What can hang from each mark:
N: M P S
D: B
E: B S
T: D G L
R: D K T
B: D E L S
P: B K
K: G
Q: D E N
M: G P Q
L: D E T
G: K R
S: D E K M

Each row was made from one small tree. Brackets hold a mark, then the marks that hang from it, in alphabetical order. Every link used is in the known rows. Write each row's tree.
Known rows:
[B D [E S] [L T]]: [-418  131    4  377  242 -222 -163  432  241  -23  -99  207  339  -67
 -174   20 -403    1 -112 -349 -224  -95    9  358  345 -665   56  243
 -151  112  197  323  124   49  112 -132   77 -333  -77  468  117  245
  436 -308 -269]
[E B [S K [M Q]]]: [   1  400  -77  215  295  109   92  410  -61  154   19  222   13   79
  170   14  -36 -154 -154 -305 -279 -417 -251  172  433 -414  200  -40
   70  -96  -54  605  -17  131  -74   20   13 -256  113   62 -328   24
  318   80 -341]
[B D [L [E S]]]: [-367  116   24  443  186 -177  -64  329   40   50 -162  201  255  -13
  -45  -69 -268  -67   37 -316 -223 -191  -59  300  320 -605  131  170
 -149  142  107  290   63   96    1  -97  139 -267  -53  384    8  271
  444 -283 -322]
[N [M G Q] [S D K]]: [ 262  312  -93   22  373  203  280  254 -462  168  213   67  -36  268
   41 -319  -17 -224 -308 -221 -143 -307 -168   99  484    0  159   50
  177  161  273  550 -136  178    9  362 -155  -60    8 -176 -249    3
 -215 -231 -468]
[K [G [R D]]]: [ 239 -202 -195  202  270  372  141   54  -91  193  225  204  -10   57
  189  120 -228 -232    0  -76 -433  -86  -69  159   82  -84  126  159
  234  211  249  244  -96   45 -253   57  -86   65 -254  -17   22  279
 -259 -126 -181]
[P [B D] [K G]]: [  98  -64 -185  227   25  144  175   13 -112  181  104   56  202    6
   27  128 -412 -267  112  -17 -292 -172 -189   87   92 -106   41  119
  219  130  143  357  -65  -22   -3  334  -50  -56 -141   69  155  535
  152 -263   29]
[T [D [B [E [S M]]]] G L]: [-186   66   15  597  292 -177   26  510  -49   -4  -21  315  151  122
  -82  277 -287  -72 -329 -293 -487 -213  106  423  206 -438  284  189
   25   27  240  380  138  -27 -173 -492  261 -432 -213  -20 -233  171
 -104 -201 -401]
[T [D B] [G R] [L E]]: [  10 -335   18  569  315 -141   60  372  -88    7   -2  319   77  285
   30  338 -347 -108 -246 -265 -494 -124  211  450   74 -377  276  316
  -13  170  396  235  187  -17 -280 -401  283 -280 -277    9 -179  237
 -353 -196 -341]
[T [G K R] [L [D B]]]: [ 381 -282  -25  427  207 -116   90   78 -158    0  164  237  103  301
  196  357 -321 -225 -181 -312 -310 -112  220  260 -154 -258    8  266
   16  131  387  207   82  -31 -253 -115  132  -62 -261    2  -32  457
 -415 -218 -240]
[L [D B] [E [S K M]] T]: [-111  200   85  365  293 -142   35  691   57  116 -113  287  143  100
  -48  148 -225 -127 -290 -406 -209 -297   21  208  468 -453    1  347
  123  147   68  375  221  -23  -76 -260  229 -332 -117  233 -128  324
  290 -231 -328]
[R [D [B [E S] [L T]]] K]: [ -35   68  -28  418  228 -240  -11  318  159   -1  -61  318  291   16
 -161  178 -434  -54  -91 -305 -524  -72  -25  255   65 -424  161   94
 -109   75  185  322  177  -81  -45 -297  113  -81  -39  298   56  226
  187  -66 -301]
[L D [E [S K M]] [T G]]: [ -64  173   24  244  340 -183   12  611  -74  167 -134  224  178  103
   33  237 -242 -302 -324 -325 -137 -239  -37  243  422 -412  -85  313
  126  157  177  354  224   41 -249 -105  142 -384 -190  190  -21  379
  -45 -358 -346]
[N [M G [Q D]] S]: [ 174  353  -50   75  318  141  306  319 -404  109  228  127   32  135
   40 -246 -144 -178 -452 -258   -2 -293 -246   40  457  -76  229   68
  184  144  378  597 -131  263   -4  329 -167 -129  -70 -260 -271   -9
 -238 -107 -532]
[N M P [S K]]: [ 498  116 -206  -37  233  140  470  370 -427  123  300  132 -127  262
  -34   36 -115 -230 -160 -291 -189 -445   28   12  226   97  270  179
   99 -108   63  512 -100 -106 -197  450 -330  -77 -138  -98 -135   55
 -167 -281 -340]
[M [G [R T]] [Q [N [P K]]]]: [ 622 -154 -122  130  233  557  358  120 -279  299  240   12 -128  347
   82  104 -144 -330 -390 -260  -13   65  -23  326  100   15  153  191
  175  219  338  496 -185  155 -275  248 -232  -93 -218 -170 -323   87
 -564  -91 -286]
[R [D [B S]] [K G] [T L]]: [ 196 -113 -150  595  104 -115  -16  162  133   63  215  406  115   84
  -15   92 -417  -91 -128  -11 -470   17  149  207 -155 -161  221   71
   84  150  124  239  179  -14 -236 -425  155  -66 -230  119  -21  274
  -56  -27 -136]
[T [G R] L]: [ 258 -303  -63  306  241    5  105  157 -206  -22  190  106  153  118
  139  376 -230 -184 -256 -177 -313 -143  136  307  -24 -271  101  202
   93   44  370  255  -13   11 -307   31   -6 -156 -309 -117  -31  222
 -540 -189 -235]
[M [P [B [L E]] [K G]]]: [ 209 -304 -147  246   75    8  262  224    9   92  144   53  136  183
 -165  257 -341 -282  306  -29 -196 -164  -67  -31   54 -215  215  167
   30  125   66  277 -111  -81 -251  223 -113  -86 -150   57   98  424
   91 -195   38]
[R [D [B [S E M]]] [K G]]: [  82  269 -135  409  132  110  158  145   79  220   92  292  131  111
   -5   79 -359 -213    6 -242 -526 -143  -42    6   88 -149  158 -130
  119  141  109  335  114  -51 -124 -266   35    4  -84   49   13  311
  173  -55 -259]
[G [R [D B] K [T L]]]: [ 394 -283 -100  428  116  -36  118   88    2   79  205  294   13  153
  120  229 -299  -50 -187 -170 -486   29  176  313 -172 -124  107  211
   29  150  252  241  152 -102 -207 -270  114   30 -256   98  -66  256
 -341   40 -198]
[P [B D [E S] L]]: [-474   96  -37  424   41 -310  -18  218  128  -66 -165  105  338  -48
 -111  -41 -410  -75  180 -284 -304 -170  -35  306  303 -574  130  125
 -235   56  126  370   67  -84  166  -76   65 -286   40  444   67  381
  562 -268 -162]
[S D [E B] [M P]]: [ -70  467   56  351  133  153  277  383   58  392  145   40   25   48
  -15  104   35  -18   83 -362 -395 -299 -157   48  298 -325  -99  -31
   -6  126  -88  395   13 -183  175  -69  -22 -170  105   62 -175   34
  253   97 -225]
[P [B [E [S M]]] [K G]]: [-125  109 -145  189   18  145  126  139   64  105  -15   31   80  104
  -32  104 -377 -449  127  -39 -272 -281 -226  -91  296 -134  169  -69
  133   66   83  456  -13   29 -114   94  -78 -217 -155   51  148  494
  231 -204  -34]
[R [K G] [T D L]]: [ 341 -304 -158  469  107  -34   -5  122  -79  116  271  362  149   82
   79  214 -322  -76  -27   67 -321  -50   41  292 -143 -112  152  168
  159   40  134  286  142   18 -390  -78  133  -32 -487  -35  -62  300
 -274  -66 -117]
[G K [R [D B] T]]: [ 521 -281 -144  298  158   68  191   26   12  148  214  281  -85  260
  216  257 -298 -165 -153 -239 -507   59   96  279 -164  -40   75  214
  -26  242  298  249   61  -93 -204 -183    1  120 -142  185   21  319
 -336   35 -209]
[R [D [B E]] [K G] [T L]]: [ 146 -204 -103  608  108 -141  -57  215  151   60  170  374   81  118
  -39  154 -397  -53  -25  -35 -499   65   95  300 -124 -135  230  114
   22  187  117  227  249  -12 -212 -375  183  -17 -303   88   -8  277
  -74  -15 -157]
[G K [R [D [B E L]] T]]: [ 355 -300 -112  377  165  -39   90   59  169   80  143  282  -63  322
   95  198 -369 -139  -51 -264 -483   95  117  294 -116 -149  137  200
 -183  274  324  216  130  -84 -152 -273   50   65 -145  297   77  316
 -161   -8 -218]
[Q [N [M G] [S D]]]: [ 299  316    0   54  231  187  351  217 -322  164   80   59    9  -50
   34  -31  -69 -246 -368 -400  -38 -369 -158   97  338 -133  138   94
   60  155  314  558  -95    0  -14  256 -246 -111  -61 -173 -285  109
 -206 -217 -417]
[D [B E L]]: [-109  -79   95  489  211  -63   54  432  171  -72   21  176  226   75
 -219  218 -340   34  -46 -352 -321 -182    7  291  178 -498  257  140
 -169   78  162  300   14  -13   40  -60   64 -180  -83  172   -1   78
  333 -119 -238]
[N M [P [B E S]]]: [ -37  104 -138  184  100  -52  294  315 -221  122  137   31  148  218
 -174   94 -284 -327   19 -371 -103 -222   -9   99  192 -100  300   83
    6 -102  119  440   -8 -220    9  128 -328 -333  -96   14 -111  140
  234 -285 -203]
[N [S E [K G] M]]: [ 180  285 -159  115  139  270  359  271  -64  135  199  107  -96  142
   69   -5 -166 -147  -55 -172 -402 -517  -23  -83  454  -61  123  -32
   88   85   43  511   -4   38 -191  212  -76    5 -142  -24   13  226
   26 -160 -306]
[B D L S]: [-242  152  -72  425  192  -98    0  221   71   75   18  207  342  -45
  -96  -63 -330  -56  -79 -341 -195 -201   36  275  201 -579  121  111
  -85   79  199  306  -17   17   73  -71   65 -317   -4  359   39  245
  471 -357 -248]
[L D [T G]]: [ 149  -77    6  253  336  -67  111  426 -177  147  140  180  350 -120
   -4  428 -354  -96 -449 -264 -172 -119  -38  384   87 -363 -177  428
  173  122  325  293   42  -13 -126  177    4 -229 -243  109   31  250
 -292 -291 -245]
[Q D [E [S K [M P]]]]: [ 204  518    5  181   30  127  159  701  -50  144  -41  238   29   31
  246   18    6 -146  -47 -258 -323 -405 -106  136  365 -411   -3  -21
  223   61   -7  573   34   98 -230   35   12 -165   86  -98 -115  133
    3  -50 -319]
[N M [S [E B] [K [G R]]]]: [ 219  179 -154    4  229  237  291  194 -126   85  256  164 -185  327
  122  -98 -325 -179  -73 -200 -253 -476  -44 -130  348  -55  243   -7
  -32  157  168  475   75  106 -102  312 -218   83  -46  -16  -76   88
  -28 -111 -279]
[R [D B] [K G] [T [L E]]]: [ 168 -234  -84  629  109 -183  -37  241   96   78  134  383   79  122
   -8  146 -371  -67  -22   -9 -480   46   77  258 -102 -139  235  146
   44  215  103  199  256    4 -269 -375  218   -8 -315   84  -39  289
  -81   13 -177]
[N [P [B D E L] K] S]: [ -11   42 -172  247    7  -82  353  205   25   64   72   81    8  136
 -203    2 -448 -196  108 -216 -348 -323   43   13  170 -171  167  178
 -200  -11  115  456  -53 -131   49  290  -88 -231  -47  381  182  385
  241 -334 -132]
[E [B D L [S [K G] M]]]: [ -72  255 -128  403  279  -47  -66  316  203  164   89  280  147   87
    8  -86 -259  -48  114 -300 -202 -282 -116   98  291 -534  198   43
  -71   73   95  342   37   -7   79   34  129 -271   21  261  -79  230
  622 -192 -154]
[D [B [E [S [K G] M]]]]: [ -13  157   -1  337  198  147   77  456  120   36    3  222   17  175
  -19  128 -206 -196  -19 -310 -336 -267  -11  127  339 -308  244    8
   64   65   11  396   19   40 -113 -109   25 -173  -76   32  -48  217
  252 -140 -220]
[P [B [L T]]]: [   4 -172  -56  318  128 -273  118  269   31 -109  110   35  471 -169
 -198  266 -415   65  -53 -143 -287 -150  -68  254  160 -448   77  297
  -46  -26  248  338  -47 -212   71  194  -57 -154 -134  224   67  212
  228  -93  -91]
[G K [R D [T L]]]: [ 452 -370 -208  299  166    0  113  -44  -90  115  257  240  -31  224
  249  219 -218 -167 -140 -151 -500   -2  118  321 -162  -42   94  236
   27  179  319  257   98  -87 -285 -250   48   65 -258  112  -25  343
 -430  -26 -242]

Which tree is each row?
[-198  -68  -99  335  351  -77 -165  408  277   11   22  264  283  209
 -217   -8 -453 -199    5 -239 -141 -222  110  233  322 -530  127  210
  -47  161  222  275  190   42 -106 -153  124 -321 -141  380  151  335
  427 -505 -148]	[B E [L D T] [S [K G]]]
[ 102 -226  -20  246  368 -249   -9  388  113  130   -5  251  187  112
   80  448 -460 -203 -179 -286 -336  -32  -92  228   76 -401   63  238
 -104  188  418  250  246    5 -198   65   47 -171 -148  220   88  233
 -256  -45 -212]	[L [E B] [T [G [R D K]]]]
[-271  278  -24  312  229   -8  -20  322   17  120  -45  284  143 -114
  199    9 -244  -78  -86 -321 -317 -325 -174  224  225 -595   97   66
  -82   18   23  435  -21  120   55   -4   64 -262  156  335 -140  156
  311  -66 -226]	[E [B D] S]
[ 269  155  -82  108  153  256  342  214  -20   94   42  161  -52   15
  103  148 -255 -158 -130 -321 -296 -550  -39  150  288 -263  183   25
  -92   88   88  601   75   43 -167  217 -159   19   42   49 -165  152
   43 -101 -270]	[Q [N [S [E B] [K G]]]]
[-163  -21   34  455  250   33   49  431   10  154  -85  309   93  239
   22   34 -291 -273   13 -332 -223 -325   53  207  287 -385  158  173
   38  229   77  284  162   95 -160 -199  223 -245  -65  207  -70  379
  332 -370 -234]	[L [D [B [S [K G]]]] E]
[ 250   27 -135  149  103    7  379  280 -403  138  241    1  161  112
 -115  184 -197 -194  -28 -285 -133 -191  -86  131  102   -9  212  208
  126 -125   90  415 -115 -266   -9  337 -359 -161 -175 -114 -172   93
   35 -163 -203]	[N M [P B]]
[-117 -213  -77  539  218 -158   23  378  -98  114   98  237  121  -51
  -19  135 -183   20 -286  -67 -504  -98   11  522   89 -247  221  301
   34  193  136  292  188  -12 -190 -446  210 -245 -224  136 -179   83
 -136  -86 -342]	[R D [T [L E]]]
[ 165 -246  -33  382  253  -21   85  159 -251   53  149  167  145  117
  165  292 -242 -183 -268 -228 -259 -165  151  353  -21 -307  -12  309
  102  115  359  233   50   16 -261  -63  114 -200 -312  -30  -86  330
 -468 -293 -269]	[T [G R] [L D]]
[ 182  265 -150  123  217  261  112  318 -123  130   73  174   14   80
  152   34  -26 -302  -39 -153 -272 -358 -122   32  385 -196  137  -15
  273  -21  -46  450  -92   53 -295   50  -64 -132 -148  -60  -82  268
   59 -170 -240]	[E [S [K G] M]]
[ 203  232  -11  143  358  214  167  328 -478  195  210   67  202  168
   24 -101  -64 -177 -384 -277   50 -110 -317  236  350 -116  190   86
  323  143  333  496 -111  199   -2  251 -157 -133 -127 -382 -337  -50
 -200  -95 -469]	[N [M G [Q D]]]
[-147  110  155  490  207  -16   18  343  135   66  -19  143  210   -4
 -166   67 -174    1   -9 -303 -403 -162  -51  306  194 -453   22   99
  -87  125  110  270    5  -72  206  -89   90 -171   31  228   40   68
  301 -108 -209]	[S [D [B E L]]]
[ 594   -7 -106  151  145   51  376  148 -254  177  110   59  170  272
   78  108  -98 -320   23 -372  -12  -30 -126  247  135 -178  130  118
  109  162  277  571 -131  -32 -145  191 -168    5   95 -221 -338  364
 -241  -26 -246]	[M [G K] [P B] [Q D N]]
[ 373  204   -7  180  321  138  172  263 -405  154  218  122  167  314
   49  -50 -126 -210 -314 -345    9  -67 -264  161  244  -76  205   52
  253  157  354  475  -84  160    2  210 -143  -22  -85 -356 -293   52
 -159  -35 -446]	[N [M [G K] [Q [D B]]]]
[ 267 -292 -144  419  201  238   76  143   48   96  296  273  -64   99
  115  117 -294  -84 -119   -2 -438   18  101  226  -11  -97  169  245
  181  253  218  193  -10   25 -225 -169   26   20 -313   20  -36  221
 -271  -29 -126]	[K [G [R [D B] [T L]]]]
